Below are the code and all the weights of a small trained network. Each question names an input and a target symbol and asks about switching units off, where a switched-off unit gives its printed mean instead of its output.

import numpy as np


def w(rows, s, z=0):
    codes = np.array(rows[::2]) - 128.0
    scale = np.full(codes.shape[1], s)
    scale[-1] = z or s
    return codes * scale


def softmax(a):
    e = np.exp(a - a.max(-1, keepdims=True))
    return e / e.sum(-1, keepdims=True)


def log_softmax(a):
    a = a - a.max(-1, keepdims=True)
    return a - np.log(np.exp(a).sum(-1, keepdims=True))


def net(x, mask):
    ids = ['ΘΞαβγδζλμπφω'.index(c) for c in x.split()]
    T = len(ids)
    res = E[ids] + P[:T]
    u = 0
    for l in range(3):
        r = res
        for j in range(3):
            rows = slice(2 * j, 2 * j + 2)
            q, k, v = (r @ M[l][rows].T for M in (Q, K, V))
            z = softmax(np.where(np.tri(T) > 0, q @ k.T / 2**0.5, -1e9)) @ v
            o = O[l][rows]
            res = res + np.where(mask[u + j], z, o[:, -1]) @ o[:, :-1]
        u += 3
    return log_softmax(res[-1] @ U[:, :-1].T + U[:, -1])


Q, K, V, O = {}, {}, {}, {}
E = w([
[124,130,203,84],'Θ',
[114,120,85,137],'Ξ',
[242,156,207,233],'α',
[177,22,121,68],'β',
[115,118,134,126],'γ',
[195,252,50,85],'δ',
[112,121,134,131],'ζ',
[113,33,198,210],'λ',
[30,105,99,47],'μ',
[113,123,142,121],'π',
[54,227,179,217],'φ',
[110,119,135,129],'ω',
],0.011)
P = w([
[196,195,210,82],'0',
[125,84,19,252],'1',
[127,137,113,183],'2',
[126,72,75,118],'3',
[108,96,123,105],'4',
[111,79,112,76],'5',
[124,105,193,45],'6',
[128,95,206,28],'7',
],0.0037)
Q[0] = w([
[97,150,107,71],'0.h0',
[160,120,156,172],'0.h0',
[178,240,158,194],'0.h1',
[156,241,87,126],'0.h1',
[249,119,101,139],'0.h2',
[97,188,123,172],'0.h2',
],0.013)
K[0] = w([
[97,169,65,100],'0.h0',
[177,99,204,172],'0.h0',
[211,220,137,172],'0.h1',
[153,201,16,130],'0.h1',
[251,141,112,122],'0.h2',
[88,224,162,170],'0.h2',
],0.012)
V[0] = w([
[111,70,172,201],'0.h0',
[191,108,237,158],'0.h0',
[40,2,183,115],'0.h1',
[185,165,58,73],'0.h1',
[202,76,79,93],'0.h2',
[37,158,168,112],'0.h2',
],0.0089)
O[0] = w([
[165,114,137,197,13],'0.h0',
[182,98,197,145,66],'0.h0',
[87,2,105,126,27],'0.h1',
[163,183,100,96,253],'0.h1',
[193,81,114,99,161],'0.h2',
[9,152,134,137,128],'0.h2',
],0.0089,0.0018)
Q[1] = w([
[161,140,1,175],'1.h0',
[151,179,33,188],'1.h0',
[160,43,56,196],'1.h1',
[54,164,115,56],'1.h1',
[86,176,161,171],'1.h2',
[83,130,50,52],'1.h2',
],0.0051)
K[1] = w([
[75,87,160,187],'1.h0',
[60,78,162,180],'1.h0',
[76,2,155,88],'1.h1',
[94,222,21,69],'1.h1',
[15,240,163,228],'1.h2',
[70,119,62,51],'1.h2',
],0.005)
V[1] = w([
[88,113,224,25],'1.h0',
[137,74,161,91],'1.h0',
[42,32,131,161],'1.h1',
[77,250,9,102],'1.h1',
[135,4,114,85],'1.h2',
[152,237,175,163],'1.h2',
],0.0037)
O[1] = w([
[103,220,191,28,130],'1.h0',
[96,90,183,97,114],'1.h0',
[89,111,218,64,3],'1.h1',
[54,184,39,169,227],'1.h1',
[238,98,3,135,126],'1.h2',
[87,157,230,109,127],'1.h2',
],0.0038,0.0056)
Q[2] = w([
[101,56,116,97],'2.h0',
[58,94,126,89],'2.h0',
[150,164,87,41],'2.h1',
[181,98,91,85],'2.h1',
[172,119,117,254],'2.h2',
[150,182,139,242],'2.h2',
],0.0083)
K[2] = w([
[168,132,127,85],'2.h0',
[159,195,137,11],'2.h0',
[130,115,98,137],'2.h1',
[165,73,119,105],'2.h1',
[141,118,209,134],'2.h2',
[130,143,159,117],'2.h2',
],0.012)
V[2] = w([
[160,156,174,30],'2.h0',
[147,147,121,36],'2.h0',
[186,130,105,91],'2.h1',
[147,112,24,91],'2.h1',
[221,195,108,251],'2.h2',
[180,189,2,164],'2.h2',
],0.0069)
O[2] = w([
[205,189,71,191,200],'2.h0',
[151,142,82,193,201],'2.h0',
[150,72,90,104,155],'2.h1',
[115,86,111,58,185],'2.h1',
[143,89,254,107,166],'2.h2',
[74,83,203,52,254],'2.h2',
],0.0077,0.0041)
U = w([
[245,255,72,140,220],'Θ',
[117,142,166,29,199],'Ξ',
[194,111,214,145,60],'α',
[240,66,87,58,43],'β',
[151,136,128,144,80],'γ',
[7,8,213,112,214],'δ',
[140,139,134,147,108],'ζ',
[140,42,139,252,129],'λ',
[32,138,39,138,135],'μ',
[151,147,130,154,138],'π',
[57,178,174,206,3],'φ',
[138,139,134,152,127],'ω',
],0.0059,0.0033)

Each question gives the input, a string of symbols that net reads in full, and the target symbol t.
The units are the heads (2 rows each of Q, K, V and O). Each row of codes is followed by its name. A weight is (code - 128) times the scale printed after its matrix; where a second scale follows, it is the last column's (O and U).
mask holds one flag per head, layer by layer. A switched-off head (its flag False) gives its mean, the last column of its rows in O, instead of its output. The means were averaged over made-up inputs and are rounded, as every weight is.
A unit's drop is (log p(t) with every unit on - log p(t) with that unit switched off) / (log p(t) with every unit on - log p(t) with every unit switched off).
The circuit of an input: a set's keep is (log p(t) with only the set's units on - log p(t) with every unit switched off) / (log p(t) with every unit on - log p(t) with every unit switched off). Starting from all 9 units, units are removed one at a time, each time the one whose removal leaves the highest keep (on an exact tie, the one counted first), for as long as the keep stays at least 0.8.
circuit, biggest first: the units of the circuit, biggest drop first
most important unit: the unit with the biggest drop
which heads matter: for each layer, one digit per head in row order, 1 if its drop is at least 0.15 and else 0, layers parted by /
input μ Θ ζ, target μ: most important unit -> 2.h2
input β μ Ξ φ Θ μ φ Θ, target μ: circuit, biggest first -> 2.h2; 0.h1; 0.h2
input φ δ ω, target φ: which heads matter -> 001 / 001 / 010
input δ λ Θ δ, target Ξ: circuit, biggest first -> 2.h2; 2.h0; 0.h1
input δ μ φ δ π, target φ: circuit, biggest first -> 1.h2; 0.h2; 2.h1; 0.h1
input λ Θ ω, target λ: which heads matter -> 110 / 010 / 001
input μ α μ Θ ζ, target μ: circuit, biggest first -> 2.h2; 0.h1; 1.h1; 0.h2
input μ Θ ω, target μ: circuit, biggest first -> 2.h2; 0.h1; 0.h2
input φ λ λ λ δ ω, target λ: circuit, biggest first -> 0.h1; 0.h0; 2.h0
input δ φ δ δ φ γ, target δ: which heads matter -> 010 / 110 / 001
input Ξ δ α α δ μ, target μ: which heads matter -> 110 / 001 / 000
input μ π λ, target λ: which heads matter -> 110 / 010 / 001
input μ δ μ μ ω, target μ: circuit, biggest first -> 0.h0; 2.h2; 0.h1
input δ π ω, target δ: most important unit -> 2.h2
input φ δ Θ, target φ: circuit, biggest first -> 0.h2; 1.h2; 2.h1
input μ δ β δ Ξ δ ω ω, target δ: circuit, biggest first -> 2.h2; 0.h1
input φ δ Ξ, target φ: which heads matter -> 001 / 001 / 110
input α λ φ ζ, target λ: circuit, biggest first -> 0.h1; 0.h0; 2.h2; 1.h1
input β ω Ξ, target β: circuit, biggest first -> 0.h2; 1.h2; 2.h1; 0.h1
input δ δ δ δ Θ Ξ δ, target Ξ: which heads matter -> 010 / 010 / 001
input μ δ Θ π, target δ: circuit, biggest first -> 1.h1; 2.h2; 0.h1
input μ β α, target α: which heads matter -> 100 / 000 / 001
input α β β δ γ, target β: most important unit -> 0.h2
input β δ Θ β α β δ Θ, target β: which heads matter -> 011 / 101 / 010
input μ Θ μ α Θ, target μ: which heads matter -> 011 / 000 / 001
input δ π Θ δ δ ζ, target δ: which heads matter -> 010 / 010 / 001
input γ β β π ζ, target β: which heads matter -> 011 / 011 / 010
input β λ Ξ, target β: circuit, biggest first -> 1.h2; 0.h2; 0.h1; 2.h1
input μ Ξ λ α Θ π μ β, target β: which heads matter -> 011 / 001 / 000
input ζ β δ α, target α: circuit, biggest first -> 2.h2; 0.h0; 0.h1
